[163 166  88 106 104 101  85  83 143 151 111  84  95 119 135 213  66  91
 160 114 169  96  95 136 108 134 143 136  63 129 114  93 115  99 170 137
 160 174 104 143  96 128 137 112 138 150  60 102 109 144 141 107 157 122
  87 131  72 118 134 132]  z448
[152 164 153  96 135 101 107  67 143 123 121 161  80 119  90 170  62 129
 122 153 141 129 137  98 147 145 157 118  80 164 139 108 110 128 170 156
 177 185 102 179  93 116 141 104 116 140  89  97 114 154  91 111 133 108
 120 118  70 107 113 107]  z911
[152 164  95  96 135 101  99 103 143 123 121 161  80 119  90 170  62 129
 122 153 141 129 137  98 147 145 157 118  80 164 139 108 121 128 170 156
 177 185 102 179  93 116 133 104 116 140  89  97 116 154  91 111 133 108
 120 118  70 107 113 107]  z192
[154 151  68 121  97 112  91 112 137 157 113  59 118 123 158 201  96  85
 167  98 167  91  85 154  94 125 128 143  82 108 106 100 123  96 151 123
 136 147 115 117 112 134 131 123 146 146  73 116 115 131 164 114 158 132
  86 138  97 129 144 145]  z700
[155 149  54 125  91 114  88 119 136 162 112  43 124 123 168 206 101  78
 174  90 171  85  77 163  86 122 124 147  81  99 100  99 125  91 149 117
 130 141 117 107 115 137 129 126 150 147  71 119 115 127 176 114 162 136
  81 141 101 132 149 151]  z442
tags:
[170] -> z281
[96] -> z412
[128] -> z462
[92] -> z270
[93] -> z176
[97] -> z773
join z911 40:  => z176
asked: [154 151  68 121  97 112  91 112 137 157 113  59 118 123 158 201  96  85
 167  98 167  91  85 154  94 125 128 143  82 108 106 100 123  96 151 123
 136 147 115 117 112 134 131 123 146 146  73 116 115 131 164 114 158 132
  86 138  97 129 144 145] => z700
asked: [152 164  95  96 135 101  99 103 143 123 121 161  80 119  90 170  62 129
 122 153 141 129 137  98 147 145 157 118  80 164 139 108 121 128 170 156
 177 185 102 179  93 116 133 104 116 140  89  97 116 154  91 111 133 108
 120 118  70 107 113 107] => z192

[135 142 149 134 137 113  86  84] -> z203
[123 130 103 144 145 128 122 139] -> z797
[123 130 103 144 145 119 161 136] -> z936
[135 142 149 134 137 132  86  84] -> z320
key -> tag
[149] -> z558
[103] -> z846
[128] -> z265
join z797 2:  => z846
asked: [123 130 103 144 145 119 161 136] => z936

[ 93 172 140 126] : z192
[ 79 190 146 124] : z23
[121 132  85 127] : z448
[ 81 175 128 214] : z465
[ 75  61 117 169] : z911
[127 128 127 128] : z203
[121 132  85 125] : z936
[ 93 172 140 124] : z145
key -> tag
[140] -> z742
[127] -> z12
[128] -> z957
join z203 2:  => z12
asked: [ 93 172 140 124] => z145

[129 129 126 129 122 128 130 126 124 114 119 123 113 116 123 123 126 131
 119] -> z145
[109 109 139 113 135 145 129 102 146 117 136 128 116 119 113 128 107 118
 122] -> z192
[117 117 103 119 107 143 153 142 109 108 111  94 111 102  92  92 101 154
  96] -> z23
[104 104  59 112  60 184 206 172  81  54  72  35  55  46  30  36  60 198
  37] -> z465
[ 99  99 167  95 162 158 118 126 166 151 160 153 143 146 130 148 109 116
 144] -> z936
[126 125  73 130  75 152 178 168  83 110  81  66  80  73  69  64  95 178
  67] -> z320
loc: [162] => z936, 4
Table of tags by key:
[82] -> z987
[110] -> z722
[109] -> z932
[84] -> z695
[81] -> z306
[124] -> z313
[111] -> z341
[83] -> z786
join z23 8:  => z932

